Below are the code and all the weights of a small trained network. Each question names an input and a class and asks about switching units off, where a switched-off unit gives its printed mean instead of its output.

import numpy as np


def w(rows, s, z=0):
    codes = np.array(rows[::2]) - 128.0
    scale = np.full(codes.shape[1], s)
    scale[-1] = z or s
    return codes * scale


def f(y):
    return y / 2 * (1 + np.tanh(0.7978845608 * (y + 0.044715 * y**3)))


def log_softmax(a):
    a = a - a.max(-1, keepdims=True)
    return a - np.log(np.exp(a).sum(-1, keepdims=True))


def net(x, mask):
    res = np.array(x, float).reshape(1, 4) / 4 @ E
    y = f(res @ A[0][:, :-1].T + A[0][:, -1])
    res = res + np.where(mask, y, B[0][:, -1]) @ B[0][:, :-1]
    return log_softmax(res[-1] @ U[:, :-1].T + U[:, -1])


A, B = {}, {}
E = w([
[100,194,74,107,125,8,130,103,127,63],'x0',
[141,114,148,136,129,128,155,115,130,117],'x1',
[92,86,53,215,151,142,131,179,146,130],'x2',
[216,91,146,170,112,120,58,96,135,95],'x3',
],0.017)
A[0] = w([
[132,136,135,169,129,154,128,122,78,97,124],'N0',
[99,162,146,62,139,77,160,119,107,120,140],'N1',
[113,142,107,157,123,42,123,120,133,73,4],'N2',
[154,139,96,147,135,85,142,119,129,125,32],'N3',
[78,96,73,213,145,108,152,145,135,122,8],'N4',
[155,107,117,140,121,142,113,138,125,119,113],'N5',
[125,101,170,79,131,248,125,143,122,192,100],'N6',
[171,68,124,204,134,133,86,134,90,111,111],'N7',
[114,112,159,111,124,209,137,135,131,154,179],'N8',
[154,107,112,200,126,173,71,143,149,159,135],'N9',
[155,95,103,181,116,175,111,132,156,132,122],'N10',
[173,100,121,181,150,176,84,130,115,121,108],'N11',
[138,152,150,53,120,103,128,117,119,116,160],'N12',
[130,146,91,153,131,34,125,119,132,84,187],'N13',
[153,135,182,57,134,129,99,107,128,140,213],'N14',
[122,153,144,125,121,117,175,112,114,95,129],'N15',
[75,105,54,236,135,119,167,152,134,118,127],'N16',
[170,148,189,42,120,138,103,108,124,138,51],'N17',
[219,114,133,153,123,90,37,110,130,92,8],'N18',
[234,113,138,157,122,83,24,105,131,86,178],'N19',
[125,115,118,171,137,146,139,134,130,151,103],'N20',
[148,184,129,142,139,119,118,142,117,159,120],'N21',
],0.015,0.013)
B[0] = w([
[110,127,123,133,124,116,105,125,136,135,140],'N0',
[145,127,128,142,116,128,86,112,201,119,208],'N1',
[150,94,155,115,175,178,160,126,15,155,184],'N2',
[85,128,123,94,119,138,117,148,67,165,143],'N3',
[157,215,111,157,118,70,209,139,109,99,183],'N4',
[97,133,123,110,146,140,127,120,176,133,149],'N5',
[167,207,114,147,120,91,196,121,55,101,231],'N6',
[115,106,118,119,114,111,59,142,191,145,194],'N7',
[125,115,132,123,131,115,167,133,28,133,208],'N8',
[121,69,166,125,148,146,107,96,215,126,201],'N9',
[87,132,113,109,118,164,64,156,172,152,186],'N10',
[117,82,127,126,136,134,92,130,185,118,189],'N11',
[123,109,127,142,121,110,86,127,199,119,196],'N12',
[117,161,119,141,94,107,150,129,207,111,231],'N13',
[147,185,105,154,100,99,164,140,144,110,213],'N14',
[131,122,101,138,118,112,86,159,157,126,161],'N15',
[156,120,156,109,133,151,163,108,1,135,227],'N16',
[89,87,130,109,161,164,151,136,51,154,190],'N17',
[177,239,112,165,81,67,246,119,95,78,197],'N18',
[113,94,142,101,172,173,138,133,6,163,254],'N19',
[106,110,109,99,136,142,84,131,133,137,156],'N20',
[150,89,168,154,139,137,150,108,156,109,133],'N21',
],0.017,0.027)
U = w([
[191,210,121,151,57,52,166,131,121,70,251],'0',
[136,93,171,80,155,168,135,140,29,171,89],'1',
[111,78,143,115,84,124,30,128,250,122,79],'2',
],0.011,0.0023)

Each question gives the input, the list of numbers given to net, and the class t.
The units are the neurons (one row each of A and B). Each row of codes is followed by its name. A weight is (code - 128) times the scale printed after its matrix; where a second scale follows, it is the last column's (A, B and U).
mask holds one flag per neuron, in row order. A switched-off neuron (its flag False) gives its mean, the last column of its row in B, instead of its output. The means were averaged over made-up inputs and are rounded, as every weight is.
A unit's drop is (log p(t) with every unit on - log p(t) with that unit switched off) / (log p(t) with every unit on - log p(t) with every unit switched off).
unit that matters most: the unit with the biggest drop
top k neurons: the k neurons with the biggest drops, biggest first
drop when u is switched off: that unit's drop, to one decimal
input [-8,-4,1,3], class 2: unit that matters most => N9
input [-5,1,-6,-2], class 0: top 3 neurons => (N19; N6; N14)
input [-8,0,-8,0], class 0: top 2 neurons => (N6; N14)
input [0,-8,0,4], class 1: top 4 neurons => (N19; N1; N12; N6)
input [3,3,6,1], class 1: top 2 neurons => (N16; N18)
input [7,5,8,6], class 1: top 3 neurons => (N2; N19; N16)
input [4,-7,4,1], class 1: top 2 neurons => (N18; N14)
input [5,-8,1,1], class 1: top 2 neurons => (N2; N18)
input [8,-6,8,4], class 1: top 3 neurons => (N2; N16; N19)
input [2,-4,0,-3], class 2: top 3 neurons => (N6; N18; N4)
input [5,-3,1,2], class 1: top 4 neurons => (N2; N14; N6; N4)
input [3,3,1,7], class 1: top 4 neurons => (N19; N6; N4; N14)
input [1,-4,-3,-4], class 2: drop when N6 is switched off => 0.3
input [8,0,-1,-1], class 2: drop when N6 is switched off => 0.2
input [-7,5,-8,-7], class 0: drop when N5 is switched off => 0.0
input [-8,3,5,7], class 2: unit that matters most => N7
